x =
[[137 108 143 120 133 122 144 109 152 111 116 137]
 [143 109 146 112 134 131 147 114 155 108 107 151]
 [130 137 138 114 114 145 132 151 116 109 106 106]]
x[0, 0]: 137
x[0, 2]: 143
x[2, 5]: 145
x[2, 11]: 106
x[0, 6]: 144
x[1, 8]: 155
x[0]: [137, 108, 143, 120, 133, 122, 144, 109, 152, 111, 116, 137]
x[:, 2]: [143, 146, 138]
x[2, 10]: 106
x[:, 3]: [120, 112, 114]
x[0, 8]: 152

X =
array([[138, 106, 134, 124, 100, 140],
       [134, 145, 117, 130, 143, 153],
       [108, 124, 108, 146, 136, 151],
       [151, 144, 119, 154, 133, 100]])
X[0,0] => 138
X[3] => [151, 144, 119, 154, 133, 100]
X[3,4] => 133
X[1,0] => 134
X[0,4] => 100
X[0,2] => 134
X[0] => [138, 106, 134, 124, 100, 140]
X[2,4] => 136
X[0,1] => 106
X[1] => [134, 145, 117, 130, 143, 153]

a = [[128, 129, 133, 128, 128, 125, 128, 134, 126, 133, 133, 130, 132, 127, 128], [125, 130, 129, 125, 127, 126, 132, 124, 129, 129, 129, 130, 129, 132, 126], [126, 130, 129, 126, 127, 126, 131, 126, 128, 129, 129, 130, 130, 131, 126], [127, 129, 131, 127, 127, 126, 129, 129, 127, 131, 130, 130, 130, 129, 127], [146, 123, 121, 148, 150, 137, 123, 140, 140, 121, 122, 122, 121, 123, 147], [123, 130, 130, 123, 123, 126, 130, 124, 126, 130, 130, 130, 130, 131, 123], [127, 129, 132, 127, 128, 126, 129, 132, 126, 132, 132, 130, 131, 129, 127], [120, 131, 133, 119, 117, 123, 130, 125, 121, 133, 133, 131, 132, 130, 119], [126, 130, 130, 126, 127, 126, 130, 127, 127, 130, 130, 130, 130, 131, 126], [122, 130, 130, 122, 122, 125, 131, 123, 126, 130, 130, 130, 130, 131, 122], [122, 129, 127, 121, 121, 127, 131, 118, 126, 127, 127, 129, 128, 132, 121], [125, 130, 128, 124, 126, 126, 132, 123, 129, 128, 128, 130, 129, 132, 125]]
a[0,0] = 128
a[:, 14] = [128, 126, 126, 127, 147, 123, 127, 119, 126, 122, 121, 125]
a[11] = [125, 130, 128, 124, 126, 126, 132, 123, 129, 128, 128, 130, 129, 132, 125]
a[:, 3] = [128, 125, 126, 127, 148, 123, 127, 119, 126, 122, 121, 124]
a[:, 10] = [133, 129, 129, 130, 122, 130, 132, 133, 130, 130, 127, 128]
a[6,5] = 126
a[10,8] = 126
a[1,5] = 126
a[6,0] = 127
a[0,14] = 128
a[2,6] = 131
a[7,14] = 119
a[0,7] = 134
a[7] = [120, 131, 133, 119, 117, 123, 130, 125, 121, 133, 133, 131, 132, 130, 119]
a[3,3] = 127
a[11,5] = 126
a[:, 5] = [125, 126, 126, 126, 137, 126, 126, 123, 126, 125, 127, 126]
a[1,14] = 126
a[:, 4] = [128, 127, 127, 127, 150, 123, 128, 117, 127, 122, 121, 126]
a[1,7] = 124
a[11,13] = 132
a[2,10] = 129
a[9,5] = 125
a[:, 9] = [133, 129, 129, 131, 121, 130, 132, 133, 130, 130, 127, 128]
a[7,4] = 117
a[2,14] = 126
a[7,6] = 130
a[4,13] = 123
a[6,8] = 126
a[6,7] = 132
a[2,2] = 129
a[10,1] = 129
a[2,12] = 130
a[11,9] = 128
a[6,12] = 131
a[9,10] = 130

data = array([ 98, 141, 114, 130, 140, 113, 119, 123, 140, 133])
data[0]	98
data[-9]	141
data[3]	130
data[-1]	133
data[-5]	113
data[-2]	140

W = [146 157 113 143 130 139 125 157 143 114 109]
W[0]: 146
W[5]: 139
W[7]: 157

A =
[[124 126 130 124 149 140 128 144 123 125 140]
 [149 140 135 144 114 130 137 130 154 145 133]
 [119 121 120 121 123 116 122 115 119 120 117]
 [138 135 135 137 129 137 135 139 139 136 138]
 [138 138 137 138 114 140 136 141 139 138 141]
 [131 133 135 131 141 143 133 145 130 132 141]
 [125 129 132 127 153 142 130 144 124 127 139]
 [148 138 134 144 106 129 136 128 155 144 131]
 [120 123 128 121 155 138 126 143 118 120 139]
 [118 120 122 119 129 121 122 120 116 119 121]
 [117 121 122 118 130 120 122 120 114 118 120]]
A[0][0]	124
A[4][8]	139
A[8][10]	139
A[9][2]	122
A[9][5]	121
A[2][3]	121
A[:, 5]	[140, 130, 116, 137, 140, 143, 142, 129, 138, 121, 120]
A[6][4]	153
A[:, 0]	[124, 149, 119, 138, 138, 131, 125, 148, 120, 118, 117]
A[3][8]	139
A[:, 10]	[140, 133, 117, 138, 141, 141, 139, 131, 139, 121, 120]
A[7][1]	138
A[6][2]	132
A[6][1]	129
A[1][6]	137
A[5][10]	141
A[1][9]	145
A[:, 9]	[125, 145, 120, 136, 138, 132, 127, 144, 120, 119, 118]
A[9]	[118, 120, 122, 119, 129, 121, 122, 120, 116, 119, 121]
A[0]	[124, 126, 130, 124, 149, 140, 128, 144, 123, 125, 140]
A[:, 7]	[144, 130, 115, 139, 141, 145, 144, 128, 143, 120, 120]
A[1]	[149, 140, 135, 144, 114, 130, 137, 130, 154, 145, 133]
A[6][0]	125
A[7][9]	144
A[4][9]	138
A[1][1]	140
A[2][4]	123
A[:, 8]	[123, 154, 119, 139, 139, 130, 124, 155, 118, 116, 114]
A[4]	[138, 138, 137, 138, 114, 140, 136, 141, 139, 138, 141]
A[1][0]	149
A[2][0]	119
A[7][10]	131
A[9][9]	119
A[3]	[138, 135, 135, 137, 129, 137, 135, 139, 139, 136, 138]
A[3][10]	138
A[2][10]	117

M =
[[119 131 121 138 118 133 123 139 128 119 134 131 133 132]
 [123 130 140 125 137 105 120 125 135 132 130 131 129 114]
 [123 130 124 131 117 135 150 126 132 130 137 128 130 131]
 [122 132 121 137 113 135 123 137 126 126 133 133 132 136]
 [122 131 129 128 119 131 125 123 129 121 110 118 139 135]
 [123 130 121 124 124 132 132 125 109 134 131 124 106 126]
 [120 127 116 131 123 133 144 129 133 138 135 124 127 128]
 [122 128 130 130 120 130 130 124 125 107 121 116 140 133]
 [122 126 120 131 120 134 150 128 134 132 137 126 130 129]
 [129 129 138 126 139 129 129 138 134 119 117 135 133 132]
 [148 131 122 120 135 132 118 120 131 142 134 126 124 130]]
M[0,0] = 119
M[9,9] = 119
M[7,4] = 120
M[9] = [129, 129, 138, 126, 139, 129, 129, 138, 134, 119, 117, 135, 133, 132]
M[5] = [123, 130, 121, 124, 124, 132, 132, 125, 109, 134, 131, 124, 106, 126]
M[8,10] = 137
M[10] = [148, 131, 122, 120, 135, 132, 118, 120, 131, 142, 134, 126, 124, 130]
M[7,12] = 140
M[7,7] = 124
M[5,13] = 126
M[4,10] = 110
M[3,2] = 121
M[6,6] = 144
M[7,2] = 130
M[3,1] = 132
M[:, 7] = [139, 125, 126, 137, 123, 125, 129, 124, 128, 138, 120]
M[9,12] = 133
M[7,8] = 125
M[8,6] = 150
M[0] = [119, 131, 121, 138, 118, 133, 123, 139, 128, 119, 134, 131, 133, 132]
M[10,9] = 142
M[9,5] = 129
M[0,6] = 123
M[9,6] = 129
M[:, 11] = [131, 131, 128, 133, 118, 124, 124, 116, 126, 135, 126]
M[7] = [122, 128, 130, 130, 120, 130, 130, 124, 125, 107, 121, 116, 140, 133]
M[10,6] = 118
M[8] = [122, 126, 120, 131, 120, 134, 150, 128, 134, 132, 137, 126, 130, 129]
M[8,12] = 130
M[4,3] = 128
M[:, 0] = [119, 123, 123, 122, 122, 123, 120, 122, 122, 129, 148]
M[:, 12] = [133, 129, 130, 132, 139, 106, 127, 140, 130, 133, 124]
M[4] = [122, 131, 129, 128, 119, 131, 125, 123, 129, 121, 110, 118, 139, 135]
M[1,7] = 125

arr = [133 118 116 134 102 112 114 108 145 114 116]
arr[0]: 133
arr[3]: 134
arr[7]: 108
arr[5]: 112

grid =
array([[135, 125, 126, 142, 127, 135, 135, 130, 133, 125, 133, 130],
       [110, 125, 136, 101, 124, 125, 124, 131, 128, 136, 112, 131],
       [120, 122, 126, 136, 118, 138, 138, 131, 135, 125, 123, 131],
       [132, 132, 123, 130, 130, 125, 125, 125, 125, 123, 133, 124]])
grid[0,0]: 135
grid[0,1]: 125
grid[0,10]: 133
grid[1,3]: 101
grid[3]: [132, 132, 123, 130, 130, 125, 125, 125, 125, 123, 133, 124]
grid[2,0]: 120
grid[3,6]: 125
grid[2]: [120, 122, 126, 136, 118, 138, 138, 131, 135, 125, 123, 131]
grid[:, 8]: [133, 128, 135, 125]
grid[2,3]: 136
grid[2,7]: 131
grid[3,8]: 125
grid[3,7]: 125
grid[1,1]: 125
grid[3,3]: 130
grid[0,4]: 127
grid[:, 11]: [130, 131, 131, 124]
grid[0,7]: 130
grid[3,0]: 132
grid[2,4]: 118
grid[1]: [110, 125, 136, 101, 124, 125, 124, 131, 128, 136, 112, 131]
grid[:, 5]: [135, 125, 138, 125]
grid[1,9]: 136
grid[1,2]: 136
